The symbols move the nodes like this.
J215: y>J363, c>J744, x>J971, f>J16, j>J564, k>J588
J13: y>J228, c>J460, x>J216, f>J596, j>J382, k>J470
J515: y>J336, c>J153, x>J285, f>J133, j>J966, k>J85
J903: y>J769, c>J989, x>J346, f>J326, j>J502, k>J216
J652: y>J588, c>J292, x>J16, f>J946, j>J665, k>J92
J971: y>J979, c>J272, x>J964, f>J744, j>J363, k>J215
J336: y>J477, c>J285, x>J12, f>J515, j>J272, k>J966
J363: y>J583, c>J971, x>J979, f>J215, j>J189, k>J564
J203: y>J349, c>J815, x>J475, f>J60, j>J153, k>J15
J60: y>J203, c>J382, x>J815, f>J12, j>J15, k>J477
J929: y>J460, c>J785, x>J49, f>J375, j>J596, k>J475
J12: y>J60, c>J470, x>J382, f>J285, j>J477, k>J336
J470: y>J382, c>J596, x>J13, f>J349, j>J12, k>J285
J189: y>J292, c>J363, x>J583, f>J564, j>J946, k>J346
J16: y>J215, c>J288, x>J744, f>J292, j>J588, k>J652
J964: y>J133, c>J477, x>J15, f>J272, j>J979, k>J971
J744: y>J971, c>J966, x>J272, f>J288, j>J215, k>J16
J133: y>J515, c>J15, x>J153, f>J964, j>J85, k>J979
J346: y>J946, c>J564, x>J189, f>J989, j>J769, k>J903
J588: y>J564, c>J16, x>J215, f>J652, j>J989, k>J665
J979: y>J85, c>J964, x>J133, f>J971, j>J583, k>J363
J564: y>J189, c>J215, x>J363, f>J588, j>J346, k>J989
J292: y>J16, c>J583, x>J288, f>J189, j>J652, k>J946
J583: y>J288, c>J979, x>J85, f>J363, j>J292, k>J189
J785: y>J49, c>J769, x>J92, f>J502, j>J929, k>J375
J596: y>J13, c>J929, x>J460, f>J475, j>J470, k>J349
J815: y>J475, c>J228, x>J375, f>J382, j>J203, k>J60
J326: y>J903, c>J665, x>J989, f>J49, j>J216, k>J460
J49: y>J326, c>J92, x>J665, f>J785, j>J460, k>J929
J382: y>J815, c>J13, x>J228, f>J470, j>J60, k>J12
J460: y>J216, c>J49, x>J326, f>J929, j>J13, k>J596
J153: y>J285, c>J203, x>J349, f>J15, j>J515, k>J133
J665: y>J989, c>J652, x>J588, f>J92, j>J326, k>J49
J15: y>J153, c>J60, x>J203, f>J477, j>J133, k>J964
J966: y>J272, c>J515, x>J336, f>J85, j>J744, k>J288
J216: y>J502, c>J326, x>J903, f>J460, j>J228, k>J13
J769: y>J92, c>J346, x>J946, f>J903, j>J785, k>J502
J946: y>J652, c>J189, x>J292, f>J346, j>J92, k>J769
J272: y>J964, c>J336, x>J477, f>J966, j>J971, k>J744
J288: y>J744, c>J85, x>J966, f>J583, j>J16, k>J292
J92: y>J665, c>J946, x>J652, f>J769, j>J49, k>J785
J475: y>J596, c>J375, x>J929, f>J815, j>J349, k>J203
J375: y>J929, c>J502, x>J785, f>J228, j>J475, k>J815
J349: y>J470, c>J475, x>J596, f>J203, j>J285, k>J153
J85: y>J966, c>J133, x>J515, f>J979, j>J288, k>J583
J285: y>J12, c>J349, x>J470, f>J153, j>J336, k>J515
J989: y>J346, c>J588, x>J564, f>J665, j>J903, k>J326
J502: y>J785, c>J903, x>J769, f>J216, j>J375, k>J228
J477: y>J15, c>J12, x>J60, f>J336, j>J964, k>J272
J228: y>J375, c>J216, x>J502, f>J13, j>J815, k>J382

The rows follow the links: the fewer symbols apart two nodes are, the more alike their rows tend to be.

Some nodes and rows for them; each showing differs a little:
J92
-98	-745	-460	33	-64	-172	151	387	-309	681	249	-147	-95	-289	-348	-312	-157	321	309	-74	-232	383	-464	54	-94	199	1	-577	-166	16	-334	-346	343	-687	-51	273	156	348	75	-479	150	526	-602	32	110	150	-386	-506	143	518	-812	298	106	-695	-905	103
J349
-37	207	328	-371	-185	65	226	-1067	306	-525	-412	385	398	322	271	610	469	-425	-727	206	114	-644	76	-270	-204	-429	-56	411	123	325	-349	-94	-365	443	0	-30	-641	-554	-258	-480	282	125	410	-253	104	-442	274	125	60	-315	125	-133	-500	323	513	-17
J477
227	-225	95	-77	-174	562	-745	-111	275	-298	-91	34	318	109	404	-7	184	-1156	-402	384	491	-507	-732	-200	-454	-124	19	602	-180	-378	62	52	-156	302	75	-207	-81	-374	-133	-57	-477	-316	368	28	-47	804	40	331	-343	-274	406	-306	-79	486	410	-581
J460
-87	-20	350	218	-711	-518	141	-591	-206	118	1	332	-233	56	-253	443	542	441	-369	-264	-273	421	688	-105	-199	20	-88	-673	-104	710	-60	-345	-276	-377	-104	-410	-92	262	-386	19	502	720	-200	-280	-246	-456	50	-357	601	18	-800	124	1	-652	77	-111
J382
-194	174	231	-494	-189	-142	9	-1209	269	-83	-140	239	471	143	85	492	443	-339	-871	-78	-57	-646	353	-202	-268	-612	-247	346	87	489	-223	-68	-380	302	67	21	-780	-454	-404	-579	244	144	250	-440	-262	-650	343	-140	-63	-139	-6	20	-463	148	311	2
J979
270	635	174	429	271	303	-247	827	82	-468	23	-80	-413	185	260	-186	-322	-34	468	110	240	210	147	172	279	336	186	205	7	-448	599	460	33	278	22	-314	527	154	264	993	-366	-592	309	360	-35	516	141	643	-124	-378	783	-233	334	552	515	-86
J564
-134	151	-454	-125	851	-113	870	708	-157	38	-22	-190	-182	-101	-124	-235	-682	727	813	-12	-215	196	-53	262	630	269	202	-229	325	-277	-187	173	395	55	-33	713	223	163	557	-62	258	-177	-235	270	613	-366	-175	47	-117	296	175	118	-17	47	-579	713
J228
-50	-191	447	-48	-801	-478	-211	-1024	-148	210	110	200	271	-307	-120	311	677	140	-474	-450	146	28	645	-92	-285	-358	-465	-156	-93	597	-116	-276	-492	-152	198	-514	-211	14	-544	-131	116	427	-219	-577	-494	-553	-17	-475	527	66	-424	216	158	-481	183	-219
J363
116	274	-261	-55	673	49	-165	888	-109	243	346	-503	-45	-509	26	-557	-695	267	808	-348	139	-33	141	390	536	28	-148	293	173	-571	382	533	200	44	230	212	407	102	314	477	-550	-754	-194	152	-49	22	-111	78	-333	163	706	152	497	228	-236	408
J815
-162	109	213	-415	-302	-166	-190	-1230	184	80	-111	215	570	-95	1	412	442	-284	-839	-289	-70	-584	454	-175	-243	-683	-341	407	96	456	-160	-35	-441	230	71	30	-745	-447	-572	-549	146	109	105	-479	-375	-601	266	-282	14	-99	-105	97	-395	36	254	35
J903
-359	-463	-481	105	-223	-279	-11	149	-210	742	216	-32	-284	-121	-515	-222	-158	309	-82	-90	-659	349	-145	34	-101	136	-26	-722	-60	242	-173	-450	297	-717	-232	285	-115	391	-114	-493	382	528	-427	79	-94	125	-94	-539	-14	488	-937	276	-142	-749	-854	7

Each walk starts at a row. The symbols on each line, taken left to right, move it on to the next node.
Answer with the node's row; about right is enough.
new walk
-132	211	263	-382	-147	-12	40	-1139	287	-320	-353	347	473	229	172	547	426	-394	-808	59	-22	-583	261	-229	-206	-538	-156	443	120	450	-266	-41	-403	436	15	86	-743	-560	-387	-546	253	101	344	-323	-35	-517	306	-66	11	-238	30	-33	-525	267	377	26
f y x j j -> 138	-32	471	-264	-197	272	292	-865	274	-737	-502	374	464	435	411	498	630	-596	-501	368	434	-421	-256	-341	-394	-236	69	477	-64	175	-459	-4	-319	571	51	-243	-316	-589	-103	-297	114	163	466	-198	317	-147	67	334	136	-400	242	-279	-326	430	664	-207
c k c j -> 167	-116	485	-238	-289	334	117	-770	214	-731	-441	306	492	340	508	398	592	-712	-400	347	595	-397	-439	-338	-457	-173	75	511	-171	26	-406	6	-272	595	85	-346	-169	-511	-133	-196	13	105	390	-210	336	82	5	317	163	-373	223	-261	-220	442	700	-387
new walk
8	-681	-335	43	134	-141	579	513	-361	349	113	-164	-61	-355	-180	-343	-209	584	717	-35	68	478	-523	73	17	393	87	-558	-188	-87	-492	-297	427	-515	68	172	389	280	361	-333	177	463	-536	59	480	-42	-551	-373	253	505	-632	259	268	-548	-782	180
y c j y -> 17	-378	-312	43	379	-132	942	669	-302	55	15	-155	-122	-143	-79	-239	-293	714	943	31	73	496	-406	87	287	371	204	-563	6	-205	-447	-82	479	-272	8	367	458	234	519	-139	198	304	-430	245	687	-179	-450	-159	306	382	-326	136	246	-321	-620	409
f c x f c f -> 273	261	45	172	471	106	-205	905	-59	-39	239	-395	-128	-405	206	-467	-398	201	764	-285	429	158	156	359	422	150	-66	363	44	-647	469	526	141	137	279	-187	603	130	280	790	-654	-671	-93	197	-147	211	-145	236	-77	-38	832	49	621	264	92	161
new walk
-104	-129	392	-314	-502	-340	-348	-1102	-34	318	48	155	466	-325	-32	261	595	-126	-646	-427	34	-288	536	-128	-365	-576	-485	217	-31	478	-121	-143	-450	-42	232	-217	-490	-260	-692	-370	74	224	-114	-620	-584	-653	95	-482	245	54	-303	273	-36	-205	153	-113
k c y x j -> -59	-136	422	-199	-624	-432	-320	-1081	-75	220	82	220	442	-358	-53	316	652	22	-557	-471	109	-126	631	-124	-325	-477	-483	48	-62	455	-131	-160	-513	-161	213	-376	-321	-85	-602	-236	79	341	-238	-575	-580	-596	76	-483	324	66	-344	228	100	-424	228	-191
f c x -> -326	-214	-330	202	-344	-383	50	-123	-161	585	83	98	-410	127	-553	83	-19	387	-421	-49	-839	398	273	-31	-87	126	84	-796	-4	494	20	-529	80	-616	-320	239	-271	449	-167	-372	560	644	-274	108	-156	-93	143	-468	52	250	-983	209	-256	-694	-541	65
new walk
20	100	432	-284	-154	134	297	-1014	235	-631	-472	369	466	472	374	561	528	-482	-614	273	251	-468	-57	-339	-273	-322	45	439	27	309	-386	-54	-291	579	-40	-89	-488	-555	-220	-401	242	154	496	-244	228	-321	225	241	182	-420	138	-207	-444	398	624	-153
y x f c y -> -65	-91	448	171	-752	-561	74	-747	-173	128	14	267	-75	-81	-211	380	658	409	-409	-322	-71	310	704	-92	-222	-118	-244	-528	-106	729	-126	-301	-338	-421	-22	-541	-113	147	-349	35	407	654	-238	-412	-350	-551	24	-378	562	63	-658	159	123	-608	138	-124
y x x f c y -> -25	22	-444	-106	719	-67	1036	723	-191	52	-44	-194	-144	5	-100	-256	-587	815	914	21	-172	373	-116	217	550	341	238	-312	121	-248	-308	101	523	-66	-58	526	295	199	603	-64	337	63	-182	262	696	-367	-241	0	71	227	36	94	70	-132	-575	683
new walk
267	-334	337	-193	-282	480	-319	-439	249	-561	-293	172	451	231	503	133	535	-890	-348	386	662	-409	-746	-314	-544	-121	64	583	-233	-208	-289	30	-218	462	63	-381	-62	-471	-202	-112	-360	-68	310	-170	171	489	-118	300	28	-319	321	-321	8	455	595	-562
x f y j -> 207	-252	401	-178	-241	414	-67	-621	186	-687	-356	195	456	271	541	297	584	-826	-353	423	659	-365	-555	-324	-539	-137	39	525	-202	-119	-354	-85	-220	502	66	-378	-147	-527	-150	-102	-170	61	435	-184	277	294	-56	348	141	-325	312	-289	-117	510	630	-476
f j f y -> 90	79	-96	54	-5	626	-869	155	373	-167	-99	-38	98	294	231	-78	-107	-1034	-508	470	94	-398	-602	-126	-199	-21	140	542	-115	-454	395	82	-50	346	-138	-52	-104	-266	-114	67	-460	-475	431	282	-213	943	200	456	-531	-311	439	-315	-224	592	416	-475
new walk
-66	-743	-391	27	-10	-130	329	467	-355	574	141	-192	-47	-418	-282	-305	-141	427	550	-91	-67	476	-553	10	25	260	1	-570	-172	-84	-387	-345	400	-641	-47	310	290	305	180	-316	133	505	-592	44	306	41	-489	-458	164	587	-681	253	184	-632	-822	93
c y y c -> -40	235	-391	-146	814	78	-67	853	-97	277	302	-485	-72	-504	-45	-511	-757	405	769	-272	-21	-35	116	394	576	29	-116	265	185	-538	325	492	244	77	187	431	290	123	373	316	-422	-716	-228	219	-59	-129	-106	-7	-343	213	666	207	319	255	-350	449
k c f f x x -> 231	605	117	434	172	319	-346	725	188	-592	-56	-12	-458	383	189	-53	-333	-136	222	280	68	128	126	117	298	297	299	188	64	-362	637	374	52	344	-108	-276	399	170	298	1024	-338	-560	502	445	-53	553	158	658	-155	-441	719	-392	168	489	589	-141
new walk
168	607	18	404	190	422	-393	651	218	-542	-90	-73	-439	463	127	-49	-286	-358	8	344	8	23	24	131	205	268	313	218	77	-388	623	353	-5	364	-123	-193	296	123	195	747	-335	-532	580	539	-17	702	295	743	-291	-472	647	-402	-31	576	628	-166
x k x -> 163	-86	-9	-5	-117	655	-830	10	318	-184	-106	-42	168	244	321	-118	41	-1090	-441	369	299	-467	-679	-96	-358	-59	110	632	-133	-393	179	105	-40	301	36	-127	-75	-284	-210	-18	-499	-471	408	144	-176	891	111	329	-458	-274	402	-274	-129	546	416	-549
k j f k y -> -37	316	-501	-170	911	40	140	853	-54	310	242	-474	-95	-384	-129	-488	-816	458	709	-270	-134	-39	129	374	598	63	-29	122	262	-528	255	439	356	47	136	588	277	130	324	193	-262	-635	-221	214	146	-160	-72	0	-341	242	567	223	234	261	-456	667
new walk
-201	-11	208	346	-667	-570	158	-553	-201	180	-20	333	-259	209	-358	383	384	539	-363	-131	-517	423	636	-52	-99	68	-15	-786	-103	710	-54	-419	-159	-417	-222	-283	-122	337	-226	-7	533	699	-163	-131	-231	-390	131	-313	471	14	-801	103	-120	-692	-35	9
k k y x y j -> -137	-40	322	-434	-377	-307	-282	-1172	85	231	21	232	527	-197	-46	358	537	-170	-722	-374	-19	-508	525	-81	-277	-683	-451	308	-6	481	-142	-89	-511	91	193	-64	-670	-339	-565	-495	112	136	-15	-548	-523	-641	243	-447	63	22	-145	192	-144	-67	204	-39
k c f y x -> -77	-102	521	49	-759	-483	-33	-824	-238	184	67	272	129	-262	-128	337	725	332	-344	-394	2	142	694	-116	-315	-236	-337	-297	-144	643	-113	-273	-400	-275	160	-552	-183	129	-441	-1	233	530	-215	-527	-440	-532	-18	-397	600	120	-574	233	177	-563	191	-149
